Below is a small trained network, with its code and all its weights. Each question gives an input and a class and asks what happens when units are switched off, that is, made to give their printed mean instead of their output.

import numpy as np


def w(rows, s, z=0):
    codes = np.array(rows[::2]) - 128.0
    scale = np.full(codes.shape[1], s)
    scale[-1] = z or s
    return codes * scale


def norm(h):
    return h / np.sqrt((h * h).mean(-1, keepdims=True) + 1e-5)


def f(y):
    return np.maximum(y, 0)


def log_softmax(a):
    a = a - a.max(-1, keepdims=True)
    return a - np.log(np.exp(a).sum(-1, keepdims=True))


def net(x, mask):
    res = np.array(x, float).reshape(1, 8) / 4 @ E
    u = 0
    for l in range(2):
        y = f(norm(res) @ A[l][:, :-1].T + A[l][:, -1])
        res = res + np.where(mask[u : u + 10], y, B[l][:, -1]) @ B[l][:, :-1]
        u += 10
    return log_softmax(norm(res)[-1] @ U[:, :-1].T + U[:, -1])


A, B = {}, {}
E = w([
[127,130,152,119,141,146,111,104,137,117,129,123],'x0',
[89,61,203,72,115,40,137,193,123,31,172,194],'x1',
[89,98,151,90,113,86,254,29,165,151,106,29],'x2',
[120,145,162,119,136,158,120,124,135,136,135,119],'x3',
[113,140,153,139,132,149,148,144,132,145,122,133],'x4',
[111,118,127,139,154,121,132,115,126,116,114,143],'x5',
[190,113,169,138,189,64,79,210,151,148,76,25],'x6',
[138,127,127,113,123,132,115,117,129,123,131,119],'x7',
],0.0023)
A[0] = w([
[125,201,91,189,116,108,143,47,115,152,110,70,89],'0.n0',
[84,167,50,140,45,129,145,99,124,27,114,117,52],'0.n1',
[192,185,100,167,187,134,85,82,175,153,179,116,233],'0.n2',
[123,191,21,221,120,195,62,93,147,168,115,147,44],'0.n3',
[142,147,188,65,114,97,101,184,159,68,121,167,126],'0.n4',
[119,150,66,224,111,169,80,97,141,252,61,46,86],'0.n5',
[177,192,98,184,152,205,36,203,61,70,88,201,165],'0.n6',
[126,134,87,134,63,195,124,48,38,166,169,226,1],'0.n7',
[214,164,169,159,184,30,44,189,134,153,11,62,102],'0.n8',
[103,194,106,212,157,118,141,65,155,113,211,160,21],'0.n9',
],0.0025,0.00061)
B[0] = w([
[124,157,143,73,151,31,145,128,143,189,92,159,199],'0.n0',
[163,142,116,165,206,158,114,170,134,111,171,83,166],'0.n1',
[117,61,150,107,95,105,132,146,146,145,97,153,190],'0.n2',
[190,154,230,101,137,69,153,131,105,187,64,166,208],'0.n3',
[190,87,119,157,111,105,147,96,57,142,144,140,184],'0.n4',
[159,114,151,68,144,113,123,83,133,95,109,192,241],'0.n5',
[30,152,95,188,45,135,50,95,67,112,127,80,232],'0.n6',
[123,60,150,143,177,176,206,195,253,60,173,56,208],'0.n7',
[113,90,86,138,176,202,213,125,200,72,238,123,255],'0.n8',
[197,118,53,107,126,178,131,141,124,141,136,89,162],'0.n9',
],0.0036)
A[1] = w([
[71,127,129,98,93,125,238,23,170,123,86,54,205],'1.n0',
[71,120,115,98,72,193,189,85,175,152,214,249,89],'1.n1',
[44,141,128,75,61,14,200,41,88,135,105,45,70],'1.n2',
[162,113,222,100,137,70,136,149,34,97,174,173,28],'1.n3',
[73,69,189,114,96,67,167,102,125,81,189,149,127],'1.n4',
[190,253,123,111,149,103,131,79,173,205,113,166,116],'1.n5',
[112,106,191,96,79,46,134,139,87,73,177,216,121],'1.n6',
[57,137,131,63,161,84,169,99,140,138,119,20,154],'1.n7',
[175,106,108,160,193,230,165,131,174,109,196,125,104],'1.n8',
[138,77,100,164,84,111,59,112,55,117,176,177,253],'1.n9',
],0.003,0.00049)
B[1] = w([
[126,119,117,223,77,152,29,215,94,109,143,165,254],'1.n0',
[169,14,108,123,207,23,124,201,163,126,195,21,194],'1.n1',
[50,226,212,192,116,198,56,133,53,108,162,181,208],'1.n2',
[157,137,77,96,130,127,227,29,169,217,55,152,166],'1.n3',
[203,154,89,89,128,126,82,76,166,207,49,151,203],'1.n4',
[198,82,165,14,146,51,155,82,126,132,71,179,182],'1.n5',
[204,157,159,56,180,145,166,69,149,190,12,94,186],'1.n6',
[81,165,39,152,74,184,90,177,73,82,179,145,211],'1.n7',
[89,82,70,55,204,21,226,197,197,29,163,4,208],'1.n8',
[53,216,174,162,98,166,161,86,120,186,118,108,182],'1.n9',
],0.0031,0.0048)
U = w([
[147,40,76,96,195,105,192,198,209,52,188,37,254],'0',
[225,137,159,27,133,87,160,45,107,234,3,193,27],'1',
[52,208,140,206,39,179,41,147,16,106,149,139,95],'2',
],0.0061,0.00046)

Each question gives the input, the list of numbers given to net, and the class t.
The units are the neurons (one row each of A and B). Each row of codes is followed by its name. A weight is (code - 128) times the scale printed after its matrix; where a second scale follows, it is the last column's (A, B and U).
mask holds one flag per neuron, layer by layer. A switched-off neuron (its flag False) gives its mean, the last column of its row in B, instead of its output. The means were averaged over made-up inputs and are rounded, as every weight is.
A unit's drop is (log p(t) with every unit on - log p(t) with that unit switched off) / (log p(t) with every unit on - log p(t) with every unit switched off).
The circuit of an input: a set's keep is (log p(t) with only the set's units on - log p(t) with every unit switched off) / (log p(t) with every unit on - log p(t) with every unit switched off). Starting from the 12 units with the biggest drops (on a tie, the unit counted first), units are removed one at a time, each time the one whose removal leaves the highest keep (on an exact tie, the one counted first), for as long as the keep stays at least 0.8.
circuit, biggest first: the units of the circuit, biggest drop first
most important unit: the unit with the biggest drop
k most important neurons: the k neurons with the biggest drops, biggest first
k most important neurons of layer l: the k neurons of layer l with the biggest drops, biggest first
drop of u: that unit's drop, to one decimal
input [2,-7,8,7,-8,5,-3,0], class 2: most important unit -> 1.n2
input [0,3,-4,-7,-6,-5,0,2], class 2: 4 most important neurons of layer 0 -> [0.n6; 0.n3; 0.n5; 0.n0]
input [-7,-7,8,1,2,-2,2,-5], class 2: circuit, biggest first -> [1.n2; 1.n0]
input [6,8,-7,-4,8,-3,-4,3], class 1: 3 most important neurons -> [1.n6; 1.n3; 1.n0]
input [-2,-2,-4,-6,6,0,3,8], class 2: 4 most important neurons of layer 0 -> [0.n6; 0.n7; 0.n3; 0.n1]
input [5,-3,5,2,0,-3,4,4], class 2: 4 most important neurons of layer 1 -> [1.n2; 1.n0; 1.n7; 1.n1]
input [-7,4,-6,-7,3,-4,-6,4], class 0: 4 most important neurons -> [0.n7; 1.n1; 1.n2; 1.n0]
input [-1,2,-8,3,-7,-1,5,5], class 2: 2 most important neurons -> [0.n6; 0.n7]
input [6,4,-8,4,1,-3,5,1], class 2: 2 most important neurons -> [0.n6; 0.n7]
input [4,-8,-8,-2,-5,7,-4,-3], class 1: 2 most important neurons -> [0.n3; 1.n0]
input [3,-4,8,1,-8,4,-5,4], class 2: 2 most important neurons -> [0.n8; 1.n2]
input [0,4,-8,1,7,1,-8,8], class 0: 2 most important neurons -> [0.n7; 1.n1]
input [6,7,-6,-1,-4,-4,5,8], class 1: 3 most important neurons -> [0.n7; 1.n6; 1.n3]
input [-4,4,-8,6,7,4,-8,8], class 0: circuit, biggest first -> [1.n1]
input [3,7,-3,-7,5,-2,6,-6], class 1: 2 most important neurons of layer 0 -> [0.n7; 0.n4]
input [-4,-8,-2,-4,6,-8,-4,-5], class 1: 2 most important neurons -> [0.n3; 0.n8]
input [-1,3,7,-8,6,6,-4,-4], class 2: drop of 0.n8 -> 0.4
input [-7,-8,-8,2,3,-2,1,4], class 1: drop of 1.n5 -> 0.4
input [3,3,-2,6,-5,8,1,-5], class 1: drop of 0.n8 -> 0.0
input [2,-3,0,7,8,-6,-6,-7], class 0: drop of 0.n7 -> 0.1
input [-6,7,6,7,-5,-8,4,3], class 1: most important unit -> 0.n6
